Below is a small trained network, with its code and all its weights. Each question gives an input and a class and asks what happens when units are switched off, that is, made to give their printed mean instead of their output.

import numpy as np


def w(rows, s, z=0):
    codes = np.array(rows[::2]) - 128.0
    scale = np.full(codes.shape[1], s)
    scale[-1] = z or s
    return codes * scale


def norm(h):
    return h / np.sqrt((h * h).mean(-1, keepdims=True) + 1e-5)


def f(y):
    return np.maximum(y, 0)


def log_softmax(a):
    a = a - a.max(-1, keepdims=True)
    return a - np.log(np.exp(a).sum(-1, keepdims=True))


def net(x, mask):
    res = np.array(x, float).reshape(1, 4) / 4 @ E
    u = 0
    for l in range(2):
        y = f(norm(res) @ A[l][:, :-1].T + A[l][:, -1])
        res = res + np.where(mask[u : u + 10], y, B[l][:, -1]) @ B[l][:, :-1]
        u += 10
    return log_softmax(norm(res)[-1] @ U[:, :-1].T + U[:, -1])


A, B = {}, {}
E = w([
[117,125,216,107,122,127,73,89,252,139,105],'x0',
[93,174,143,90,56,97,155,43,111,45,92],'x1',
[98,59,104,116,145,50,152,116,90,200,35],'x2',
[144,95,100,131,137,140,234,165,136,137,146],'x3',
],0.0028)
A[0] = w([
[128,103,131,135,137,96,158,131,160,160,103,22],'0.n1',
[125,144,175,125,104,124,170,103,248,78,109,77],'0.n2',
[124,88,115,128,143,92,125,133,54,222,66,119],'0.n3',
[122,115,154,107,126,113,79,103,156,146,111,1],'0.n4',
[116,145,167,121,102,104,1,92,193,132,87,24],'0.n5',
[120,122,156,127,144,132,34,127,169,109,149,63],'0.n6',
[125,137,145,129,140,118,46,121,151,115,105,35],'0.n7',
[120,120,160,123,119,108,141,113,185,136,75,55],'0.n8',
[149,135,143,146,131,136,153,110,140,171,98,42],'0.n9',
[122,84,161,121,143,108,162,126,229,189,88,62],'0.n10',
],0.0085,0.0013)
B[0] = w([
[98,244,121,136,94,170,184,199,93,125,183,175],'0.n1',
[29,74,128,58,125,91,150,82,75,110,128,241],'0.n2',
[80,1,145,117,211,70,212,111,173,169,124,249],'0.n3',
[116,172,40,124,70,155,119,202,111,122,181,182],'0.n4',
[215,241,147,178,95,188,65,105,71,32,132,254],'0.n5',
[126,197,149,151,116,164,74,105,128,175,113,211],'0.n6',
[163,200,139,136,47,126,131,102,148,106,141,188],'0.n7',
[97,179,145,101,82,205,51,79,120,86,104,193],'0.n8',
[149,86,141,120,98,113,108,96,169,151,171,151],'0.n9',
[204,204,114,143,85,196,65,128,102,72,160,237],'0.n10',
],0.0062,0.0073)
A[1] = w([
[130,47,150,98,90,125,132,105,173,97,146,114],'1.n1',
[116,105,142,170,204,86,109,112,58,188,88,104],'1.n2',
[101,86,174,130,183,64,191,98,137,126,99,58],'1.n3',
[147,115,136,150,169,149,125,165,97,156,1,9],'1.n4',
[127,46,95,135,175,107,213,176,112,235,109,103],'1.n5',
[85,154,127,94,78,59,105,39,8,76,33,137],'1.n6',
[110,112,171,146,191,82,179,158,96,122,27,91],'1.n7',
[83,67,130,150,137,103,76,170,116,122,79,79],'1.n8',
[39,67,203,47,172,112,163,63,119,113,132,142],'1.n9',
[49,105,149,114,165,124,91,86,158,169,129,102],'1.n10',
],0.0067,0.0016)
B[1] = w([
[87,218,141,114,130,71,159,53,122,169,51,153],'1.n1',
[112,133,106,37,106,109,107,170,48,61,149,165],'1.n2',
[124,43,56,149,147,132,126,98,139,119,133,193],'1.n3',
[171,126,201,103,182,148,119,116,188,170,175,133],'1.n4',
[95,88,189,99,115,14,121,71,169,124,9,231],'1.n5',
[185,32,155,154,228,70,193,184,207,214,109,255],'1.n6',
[65,128,107,111,162,204,169,161,136,115,218,174],'1.n7',
[131,162,220,43,43,103,171,189,112,200,138,141],'1.n8',
[201,47,123,196,190,122,193,196,172,220,129,218],'1.n9',
[76,119,31,86,155,99,159,254,79,89,179,155],'1.n10',
],0.0041,0.0083)
U = w([
[164,252,137,151,61,215,41,105,103,82,160,250],'0',
[91,4,119,103,195,46,215,152,148,173,99,6],'1',
],0.0041,0.00025)

Each question gives the input, the list of numbers given to net, and the class t.
The units are the neurons (one row each of A and B). Each row of codes is followed by its name. A weight is (code - 128) times the scale printed after its matrix; where a second scale follows, it is the last column's (A, B and U).
mask holds one flag per neuron, layer by layer. A switched-off neuron (its flag False) gives its mean, the last column of its row in B, instead of its output. The means were averaged over made-up inputs and are rounded, as every weight is.
A unit's drop is (log p(t) with every unit on - log p(t) with that unit switched off) / (log p(t) with every unit on - log p(t) with every unit switched off).
The circuit of an input: a set's keep is (log p(t) with only the set's units on - log p(t) with every unit switched off) / (log p(t) with every unit on - log p(t) with every unit switched off). Starting from the 12 units with the biggest drops (on a tie, the unit counted first), units are removed one at a time, each time the one whose removal leaves the highest keep (on an exact tie, the one counted first), for as long as the keep stays at least 0.8.
circuit, biggest first: the units of the circuit, biggest drop first
top k neurons: the k neurons with the biggest drops, biggest first
top k neurons in layer l: the k neurons of layer l with the biggest drops, biggest first
drop when u is switched off: that unit's drop, to one decimal
input [1,-4,0,5], class 0: circuit, biggest first => [1.n6]
input [8,5,-8,6], class 1: top 3 neurons => [0.n2, 1.n6, 0.n10]
input [-3,0,3,-7], class 1: top 2 neurons => [0.n3, 0.n10]
input [-5,-2,-5,5], class 1: top 3 neurons => [0.n5, 0.n10, 0.n8]
input [-3,6,-8,-4], class 1: circuit, biggest first => [0.n10, 1.n6]
input [-8,6,-1,1], class 1: top 2 neurons => [0.n5, 0.n10]
input [-8,-2,-2,-8], class 1: top 2 neurons => [0.n10, 0.n5]
input [-6,1,-3,-4], class 1: top 4 neurons => [0.n10, 0.n5, 0.n4, 0.n1]
input [3,1,8,0], class 0: top 2 neurons in layer 0 => [0.n10, 0.n2]
input [-5,8,-7,-1], class 1: top 2 neurons in layer 0 => [0.n5, 0.n10]
input [8,6,7,7], class 0: drop when 0.n10 is switched off => 1.4
input [6,-5,6,6], class 0: drop when 0.n10 is switched off => 1.2
input [7,-5,-3,8], class 0: drop when 0.n10 is switched off => 1.2
input [8,-4,4,8], class 0: top neuron => [0.n10]
input [5,0,8,4], class 0: drop when 1.n6 is switched off => 0.0
